Below is a small trained network, with its code and all its weights. Each question gives an input and a class and asks what happens when units are switched off, that is, made to give their printed mean instead of their output.

import numpy as np


def w(rows, s, z=0):
    codes = np.array(rows[::2]) - 128.0
    scale = np.full(codes.shape[1], s)
    scale[-1] = z or s
    return codes * scale


def f(y):
    return np.maximum(y, 0)


def log_softmax(a):
    a = a - a.max(-1, keepdims=True)
    return a - np.log(np.exp(a).sum(-1, keepdims=True))


def net(x, mask):
    res = np.array(x, float).reshape(1, 8) / 4 @ E
    y = f(res @ A[0][:, :-1].T + A[0][:, -1])
    res = res + np.where(mask, y, B[0][:, -1]) @ B[0][:, :-1]
    return log_softmax(res[-1] @ U[:, :-1].T + U[:, -1])


A, B = {}, {}
E = w([
[255,99,99,32,195,132,166,119],'x0',
[131,127,109,122,112,127,132,124],'x1',
[193,81,168,171,7,237,229,87],'x2',
[132,145,117,133,131,136,125,126],'x3',
[126,114,136,132,129,131,122,134],'x4',
[131,116,128,126,119,113,124,131],'x5',
[119,189,155,12,51,228,24,170],'x6',
[132,136,137,126,121,119,129,118],'x7',
],0.0082)
A[0] = w([
[3,148,128,200,111,103,98,114,64],'N1',
[57,154,132,107,205,68,51,150,98],'N2',
[223,124,93,23,220,137,166,127,87],'N3',
[221,99,114,46,210,107,134,77,14],'N4',
[128,114,78,221,188,56,178,96,3],'N5',
[112,146,92,81,228,57,85,170,93],'N6',
[113,184,119,13,67,218,15,163,51],'N7',
],0.007,0.005)
B[0] = w([
[103,248,67,129,131,158,49,241,195],'N1',
[232,78,153,203,37,212,215,58,214],'N2',
[41,235,116,163,81,160,61,207,225],'N3',
[93,254,136,194,125,149,85,185,195],'N4',
[86,74,195,66,228,92,189,163,202],'N5',
[177,84,160,180,69,199,186,56,215],'N6',
[104,46,195,48,253,80,218,138,254],'N7',
],0.0072,0.0092)
U = w([
[86,81,147,96,246,73,177,110,96],'0',
[189,101,131,152,2,207,184,39,71],'1',
[60,205,101,140,97,129,33,174,93],'2',
[134,110,97,116,106,84,89,74,248],'3',
],0.0089,0.014)

Each question gives the input, the list of numbers given to net, and the class t.
The units are the neurons (one row each of A and B). Each row of codes is followed by its name. A weight is (code - 128) times the scale printed after its matrix; where a second scale follows, it is the last column's (A, B and U).
mask holds one flag per neuron, in row order. A switched-off neuron (its flag False) gives its mean, the last column of its row in B, instead of its output. The means were averaged over made-up inputs and are rounded, as every weight is.
A unit's drop is (log p(t) with every unit on - log p(t) with that unit switched off) / (log p(t) with every unit on - log p(t) with every unit switched off).
The circuit of an input: a set's keep is (log p(t) with only the set's units on - log p(t) with every unit switched off) / (log p(t) with every unit on - log p(t) with every unit switched off). Starting from all 7 units, units are removed one at a time, each time the one whose removal leaves the highest keep (on an exact tie, the one counted first), for as long as the keep stays at least 0.8.
units of the circuit, in order: the units of the circuit, biggest drop first
most important unit: the unit with the biggest drop
k most important neurons: the k neurons with the biggest drops, biggest first
drop of u: that unit's drop, to one decimal
input [3,1,1,-8,6,-4,7,0], class 0: most important unit -> N7
input [-3,-5,-6,-1,-1,7,-5,1], class 1: units of the circuit, in order -> (N2 N6)
input [-7,-5,-1,4,1,7,-4,-4], class 2: 2 most important neurons -> (N1 N7)
input [-5,-8,-6,2,6,3,6,7], class 3: units of the circuit, in order -> (N2 N7 N5)
input [-2,1,-1,-7,-7,1,3,0], class 0: units of the circuit, in order -> (N3 N7)
input [-5,-2,4,-6,8,3,-3,-8], class 2: 4 most important neurons -> (N2 N7 N1 N6)
input [8,0,-6,-1,-8,1,6,-6], class 2: 3 most important neurons -> (N3 N4 N5)
input [5,-2,-7,-4,4,-4,-4,-3], class 1: 2 most important neurons -> (N6 N2)
input [2,-2,5,0,6,-6,-7,2], class 0: 2 most important neurons -> (N5 N2)
input [-5,7,5,-6,-6,-4,2,3], class 3: 3 most important neurons -> (N2 N6 N3)
input [8,0,3,2,5,2,-4,6], class 2: units of the circuit, in order -> (N3 N4)
input [3,5,3,-8,-8,3,4,0], class 3: 2 most important neurons -> (N5 N2)
input [-3,-5,5,-6,7,-7,6,-4], class 0: 2 most important neurons -> (N7 N2)
input [-5,-5,2,-2,5,-7,-1,7], class 2: units of the circuit, in order -> (N1)
input [6,2,-4,-3,1,-6,0,4], class 2: 2 most important neurons -> (N3 N4)
input [-5,4,1,7,-3,-5,5,-8], class 0: 3 most important neurons -> (N7 N3 N4)
input [6,7,5,-4,4,8,-4,5], class 3: 2 most important neurons -> (N2 N6)
input [1,2,-6,-5,-6,-1,-1,3], class 1: 2 most important neurons -> (N2 N6)
input [-4,3,4,3,-4,-1,4,-1], class 0: units of the circuit, in order -> (N7 N2)
input [-7,6,-3,-1,-3,-1,-5,-2], class 2: most important neuron -> (N1)
input [2,-5,-7,3,1,0,-4,2], class 1: 3 most important neurons -> (N2 N6 N7)
input [5,0,-4,-5,-3,-3,1,-5], class 2: 3 most important neurons -> (N3 N4 N7)
input [3,6,-6,-3,-7,-2,-1,3], class 1: units of the circuit, in order -> (N6 N2)
input [-6,7,3,1,7,3,6,-4], class 3: drop of N4 -> 0.2
input [1,1,-8,6,-3,-1,-1,4], class 1: drop of N6 -> 0.1
input [6,8,-5,5,3,-1,-7,-7], class 3: drop of N6 -> 0.8
input [3,4,-4,5,-7,0,-2,2], class 1: most important unit -> N6
input [2,-6,-8,3,-3,-8,5,3], class 1: drop of N6 -> 0.3
